Where the symbols take the nodes:
state | ξ α ε
z895 | z190 z652 z216
z587 | z492 z53 z296
z782 | z199 z585 z953
z746 | z895 z718 z190
z776 | z396 z781 z82
z728 | z727 z441 z197
z584 | z422 z781 z776
z857 | z746 z332 z895
z334 | z781 z492 z652
z441 | z744 z114 z49
z82 | z602 z584 z895
z460 | z199 z249 z910
z599 | z814 z814 z364
z865 | z50 z868 z919
z718 | z120 z82 z480
z814 | z364 z953 z915
z781 | z652 z296 z584
z824 | z585 z796 z782
z68 | z509 z216 z460
z876 | z249 z746 z746
z915 | z53 z914 z958
z494 | z392 z728 z862
z832 | z68 z190 z509
z190 | z216 z480 z264
z492 | z296 z728 z107
z585 | z865 z772 z460
z364 | z915 z610 z53
z216 | z216 z857 z249
z602 | z82 z422 z509
z114 | z272 z958 z334
z296 | z107 z636 z762
z958 | z818 z814 z494
z509 | z460 z876 z590
z910 | z374 z68 z568
z272 | z818 z652 z392
z120 | z480 z602 z857
z796 | z953 z610 z953
z636 | z772 z818 z114
z49 | z914 z494 z728
z199 | z953 z568 z610
z197 | z587 z49 z494
z862 | z728 z392 z727
z914 | z599 z782 z814
z727 | z197 z441 z587
z568 | z876 z460 z264
z50 | z910 z590 z782
z480 | z857 z207 z910
z590 | z910 z832 z590
z868 | z771 z374 z824
z919 | z782 z824 z199
z818 | z636 z364 z296
z744 | z49 z364 z862
z652 | z584 z107 z422
z422 | z746 z652 z396
z953 | z610 z771 z914
z772 | z114 z53 z272
z771 | z824 z568 z585
z207 | z332 z509 z718
z396 | z82 z120 z602
z392 | z772 z818 z744
z249 | z832 z332 z68
z762 | z781 z587 z781
z610 | z914 z919 z599
z53 | z492 z599 z818
z264 | z868 z910 z53
z332 | z718 z396 z776
z374 | z568 z264 z568
z107 | z762 z334 z334

The rows follow the links: the fewer symbols apart two nodes are, the more alike their rows tend to be.

Named rows; a name shown again gets a slightly different row:
z207: 44	-483	-753	-469	801	-398	140	15	175	301	-128	694	-279	-290	-273	497	62	115	763	-165	503	-78	215	721	240	-12	-137	324	-200	163	-190	-538	-649	-420	188	-483	-310	-13	140	4	-90	-214	607	-254	26	569	-187	-425	-120	-421	-215	-212	-153	374	102	-257	-26	327	506	-39	-113	169	-755	46	180	-288
z919: -24	270	89	103	109	211	247	197	12	-164	463	266	76	-97	37	-635	41	-268	-305	24	213	-268	-444	-378	25	189	106	-256	-8	1031	-51	373	-137	708	491	128	812	674	706	111	55	182	-584	201	-664	-295	-225	310	-129	191	-340	197	171	-112	841	-306	468	270	-574	-263	-24	-349	192	-527	353	-145
z334: 297	-368	151	-166	-508	458	21	-86	141	151	110	-671	85	202	-265	-281	37	444	-193	28	-680	473	602	-117	-817	231	-296	-296	-236	-362	-10	342	702	53	304	-244	60	414	-765	163	103	-202	642	-40	119	-22	109	453	666	-511	632	-263	-177	-502	3	270	-728	-67	-6	400	-291	-11	-157	474	21	86
z728: 294	-133	625	261	-388	59	-428	-28	-78	95	45	-45	-90	-130	-164	573	9	32	-122	69	-279	884	556	88	368	-290	325	183	-237	334	-9	530	480	-566	-756	125	-478	-198	-574	390	-346	282	-250	100	163	688	773	-293	5	-378	-83	349	-174	-89	-604	338	226	500	-7	-210	303	-34	-349	170	43	-274
z782: -104	142	17	120	158	317	228	241	-18	-131	367	358	14	27	98	-742	93	-257	-196	6	327	-360	-401	-332	-79	239	96	-292	21	969	-29	336	-231	720	526	22	792	524	742	-3	11	205	-616	315	-650	-323	-266	348	-190	263	-292	311	117	-17	743	-361	550	197	-535	-218	78	-380	211	-623	290	-250
z587: 412	-642	-219	-192	-401	70	-199	26	-103	277	430	-33	217	191	-413	170	75	482	-79	473	-498	762	1037	253	-55	28	-31	120	63	8	-43	259	471	-266	238	-218	-106	563	-573	274	-186	184	169	-30	211	345	341	-92	360	-855	269	-108	-446	-268	-494	299	-696	-94	28	-175	-193	-138	-516	657	88	-296
z392: -311	178	342	-349	-558	-94	-191	-213	-98	-752	-44	-582	-539	-257	-59	521	-380	-308	196	-584	83	-188	-379	-109	113	-239	329	155	211	-108	119	-30	299	-646	-775	69	-323	39	-930	241	-115	221	125	-80	-121	477	153	-11	82	542	19	768	115	442	60	477	768	84	-686	169	288	219	186	15	-242	152
z868: 77	32	-57	-94	-239	-181	-123	181	-44	-151	529	-198	918	-183	-113	-159	176	-185	-519	15	-508	-454	-159	-329	806	195	311	-59	290	679	124	-116	-96	641	83	473	860	221	205	-450	304	224	-539	-128	-193	-292	-122	-31	-237	402	-280	236	-50	15	191	-416	-247	-1017	141	-42	-337	-236	477	-23	-73	442
z50: -370	-297	-139	-116	-25	-5	-90	96	109	1	109	-210	58	-105	202	-745	484	-475	283	163	-148	-504	161	-138	376	505	181	-225	139	844	58	-39	-321	715	160	-221	646	-161	325	-343	379	-213	-178	763	-539	-211	213	561	-121	525	85	509	-201	-562	559	-616	413	-240	121	259	106	-802	175	13	141	153
z114: -298	-24	-105	-744	-642	184	114	-294	-154	-806	97	-740	-542	-13	-204	288	-454	-138	260	-471	88	-296	-297	-97	-314	-22	166	23	288	-328	204	-172	305	-416	-324	-194	76	482	-1000	106	98	-14	459	-103	-175	301	-109	220	314	337	346	626	105	424	256	637	371	-218	-774	246	0	215	47	263	-190	274
z422: 192	165	763	334	296	177	64	65	220	471	-809	-566	338	-421	-26	-91	101	291	-464	-629	-154	193	-130	-32	-450	-140	-321	-37	-678	-545	-40	12	277	-47	115	98	-776	-619	-304	296	19	-379	664	-417	486	-93	44	-25	129	-20	207	-389	302	-249	31	102	-398	420	413	676	421	444	361	4	-204	247
z610: -146	374	-229	366	466	367	269	304	-299	145	304	586	72	352	378	-595	-196	-76	-407	359	667	-79	-396	-210	-308	53	-170	62	302	372	-87	225	-271	287	539	-32	-19	393	1042	-2	-67	370	-754	100	10	-460	-395	90	-225	-71	-295	-78	162	201	514	-24	381	433	-603	-646	196	-153	200	-572	76	-484
z441: 144	35	766	331	-470	-7	-388	-68	-183	-138	-29	-164	-235	-278	-63	630	-132	-151	-45	-150	-201	629	188	46	444	-410	360	213	-193	235	14	471	424	-697	-813	167	-474	-187	-702	456	-404	368	-280	-5	117	704	810	-269	-3	-77	-99	554	-161	72	-533	357	489	579	-326	-202	455	35	-136	16	-77	-20
z460: 54	35	-9	100	-373	-512	84	-538	179	-258	493	448	-580	276	206	154	662	-263	-243	373	-47	-520	151	378	330	-127	-254	60	192	-470	-173	-183	118	682	-268	266	620	19	579	54	10	84	-386	260	-1034	-596	-93	-128	-263	90	34	-582	30	66	-254	-418	196	-595	-359	593	-187	-246	337	-396	228	272

Each walk starts at a row. The symbols on each line, taken left to right, move it on to the next node.
Answer with the node's row; about right is enough.
start -45	422	-91	322	357	317	282	225	-197	101	417	563	140	307	280	-530	-130	-89	-551	309	588	-31	-376	-256	-181	116	-123	-13	160	481	-116	382	-252	553	483	-20	219	517	949	42	-70	450	-781	79	-188	-398	-398	93	-94	-68	-377	-91	257	207	524	-30	332	372	-678	-549	141	-106	205	-608	259	-412
ξ ε ε ξ ξ ε ε	240	-587	-394	-506	-421	217	53	-119	40	0	332	-420	-56	271	-431	45	2	460	-62	203	-452	419	812	188	-486	122	-212	11	120	-316	-96	167	596	-91	425	-368	67	765	-653	179	-46	32	578	-106	-28	152	-31	173	708	-609	512	-231	-302	-205	-6	375	-865	-296	-161	240	-310	-68	-338	571	84	-141
ε α α α ε ε	-355	-32	-982	-368	-52	230	-73	313	-590	-237	351	-163	418	371	31	-62	-486	29	69	454	-30	13	182	-109	114	212	128	507	949	-322	186	-345	-188	-397	297	-327	-342	251	-107	-607	202	364	-123	-92	835	-131	-186	-109	151	-56	197	328	-258	347	-210	507	-418	-709	-152	-648	-232	-70	74	560	-390	-67
start -335	-103	-435	-899	-520	38	152	-233	-149	-797	263	-568	-554	11	-265	231	-398	-93	261	-323	199	-411	-146	85	-275	-9	73	179	414	-361	124	-283	219	-431	-165	-333	156	577	-953	26	74	40	565	-188	-261	296	-354	243	408	178	355	550	-11	366	283	563	192	-403	-707	202	-134	189	-14	413	-81	83
ξ ε α ε α ξ α ε	272	27	586	162	223	164	7	30	183	445	-501	-664	336	-338	-221	-69	203	429	-604	-418	-354	418	234	232	-482	12	-484	81	-638	-559	-99	243	381	118	366	19	-732	-320	-188	420	50	-255	622	-398	495	-137	-26	-52	279	-235	288	-611	120	-314	34	141	-604	280	255	842	390	429	377	185	-282	173
α α α ξ ε	-319	139	117	-606	-492	54	71	-300	-38	-815	-140	-725	-512	-86	-199	268	-379	-199	219	-603	116	-444	-372	-62	-355	-82	145	-53	237	-353	157	-120	380	-333	-379	-46	88	385	-951	68	86	26	541	-227	-172	151	-178	165	162	448	347	574	225	353	298	451	514	-73	-701	366	150	227	228	231	-172	306
start 378	-273	648	250	-381	-7	-406	-69	-103	194	158	7	-37	-109	-233	631	29	149	-132	180	-401	822	602	197	488	-244	329	169	-262	261	-56	531	489	-569	-569	152	-445	-28	-597	445	-399	314	-282	54	119	763	760	-305	31	-535	-139	235	-234	-106	-605	278	159	484	12	-199	193	-55	-470	127	26	-302
ε ε ε ξ ξ ξ α ξ	109	30	745	70	-234	405	-27	-109	153	170	-555	-871	155	16	-74	-275	3	391	-404	-421	-434	360	-23	-266	-852	87	-252	-450	-509	-610	-8	292	567	88	226	179	-178	-180	-566	210	175	-421	615	-184	321	-136	104	434	392	-45	503	-239	245	-405	67	299	-662	279	139	648	109	285	195	184	-133	286
ξ α ξ ξ α ε ε	269	-75	268	33	633	-92	13	80	202	590	-410	-295	285	-553	-232	218	330	423	-467	-435	63	241	221	547	-183	-17	-500	376	-614	-344	-142	-56	88	-122	336	-94	-1020	-478	-51	452	-58	-132	778	-617	404	43	-45	-425	191	-309	130	-482	226	-35	49	38	-358	359	251	617	377	519	162	213	-290	20
start 341	-241	310	-8	-151	221	38	-61	192	419	-63	-590	363	36	-307	-102	226	561	-536	-14	-540	514	649	130	-658	156	-490	-2	-420	-534	-56	278	567	168	480	-97	-370	72	-372	390	68	-127	701	-205	329	-177	75	109	507	-594	506	-546	-2	-449	-84	141	-764	31	86	616	121	184	92	343	-164	-42
ε ε α ε α α ξ ξ	440	-417	-82	-89	-246	248	7	-6	144	309	223	-453	211	193	-321	-140	208	520	-359	249	-506	692	828	196	-493	230	-335	-27	-167	-360	-52	351	625	167	424	-262	-42	490	-462	256	14	-124	478	-127	117	34	102	173	577	-724	592	-478	-294	-454	-125	233	-941	-112	57	332	-216	-44	-216	558	47	-137
α ξ α ε ε	-20	61	617	185	-401	12	-395	3	-219	-102	-134	-117	-273	-244	-87	676	-206	-184	7	-122	-56	577	54	-2	512	-306	433	298	-187	181	7	359	442	-733	-902	150	-644	-335	-641	358	-257	392	-326	46	217	741	663	-245	-42	-116	-220	625	-70	188	-591	428	567	510	-294	-174	474	30	-75	129	-73	-145
start 16	243	118	28	-15	158	271	229	1	-164	530	153	310	-5	-45	-449	108	-195	-453	-67	96	-378	-420	-353	225	164	90	-189	29	958	-12	287	-34	737	392	306	1004	653	496	5	103	272	-527	16	-692	-275	-374	156	-218	217	-342	214	274	20	770	-381	321	-62	-524	-272	-92	-227	243	-476	256	0
α α ε ε ε ε	-490	-18	-588	-856	-407	7	24	-169	-262	-692	189	-562	-528	129	-149	310	-469	-211	282	-237	328	-287	-296	2	-235	-77	159	268	604	-490	181	-361	106	-510	-216	-313	-77	543	-834	-157	134	60	414	-207	35	161	-279	67	314	375	303	535	21	468	143	583	185	-497	-717	-17	-97	177	57	412	-199	168
ε ξ ε ε α	339	-393	-17	-189	-352	423	58	-60	148	208	177	-476	111	278	-360	-192	17	470	-233	189	-664	587	707	17	-672	214	-265	-239	-158	-285	-9	387	649	144	387	-222	146	575	-615	93	68	-232	470	-83	44	8	68	398	549	-564	590	-363	-206	-418	-67	250	-944	-112	22	288	-324	-161	-399	490	100	-32
start -384	31	-127	-760	-563	-108	95	-199	-110	-850	191	-539	-554	-122	-216	226	-305	-277	210	-463	253	-535	-426	-93	-83	-61	198	55	343	-145	260	-245	148	-210	-280	-62	312	575	-826	-5	103	73	357	-174	-406	196	-287	117	151	609	150	645	108	404	355	496	441	-245	-866	228	-26	192	154	208	-162	291
α α ε α ξ	-262	473	-353	516	516	391	107	425	-437	264	71	467	124	349	474	-547	-393	-86	-210	464	697	119	-420	-294	-303	88	31	221	442	256	-90	196	-403	31	323	-181	-552	-76	835	-128	-69	425	-744	122	474	-379	-236	1	-233	-22	-233	87	13	105	212	149	318	444	-295	-871	274	-170	251	-294	-80	-514
ξ ξ α ξ ε ξ α α	42	102	42	1	-212	-154	138	125	-32	-270	674	80	596	-110	-54	-191	133	-139	-657	-83	-261	-529	-329	-330	631	71	26	-131	188	692	-26	237	-20	713	278	469	1063	611	486	-134	192	372	-644	-92	-511	-378	-324	-36	-255	383	-388	97	256	126	427	-453	62	-614	-299	-104	-227	-208	406	-401	195	308
start -98	323	644	175	-299	22	-326	26	-336	-207	-116	-215	-295	-127	61	557	-282	-315	19	-131	91	362	-120	-125	298	-377	367	295	1	167	49	285	276	-817	-867	186	-751	-355	-515	363	-238	380	-354	-26	332	570	529	-174	-165	222	-173	674	49	290	-391	490	714	517	-428	-300	649	117	77	11	-230	-129
α ε ε α ε ξ	325	-595	-182	-368	-388	231	-28	-2	-25	292	438	-225	216	386	-380	36	77	491	-113	394	-582	670	925	101	-353	229	-66	-5	87	-86	8	279	503	-207	376	-310	69	540	-707	93	-6	21	316	-4	184	238	146	116	559	-735	519	-218	-317	-342	-346	378	-837	-291	14	-41	-352	-191	-570	685	88	-225
ξ ε ε ξ ξ ξ ε ξ	188	19	252	126	843	-230	44	78	278	611	-654	-110	308	-585	-152	338	156	286	-145	-620	258	175	6	377	-77	-78	-352	334	-591	-273	-71	-246	-149	-222	190	0	-988	-622	-16	304	-59	-234	722	-583	478	176	-47	-466	53	-176	-66	-391	208	96	110	0	-255	487	430	392	505	565	118	45	-219	24
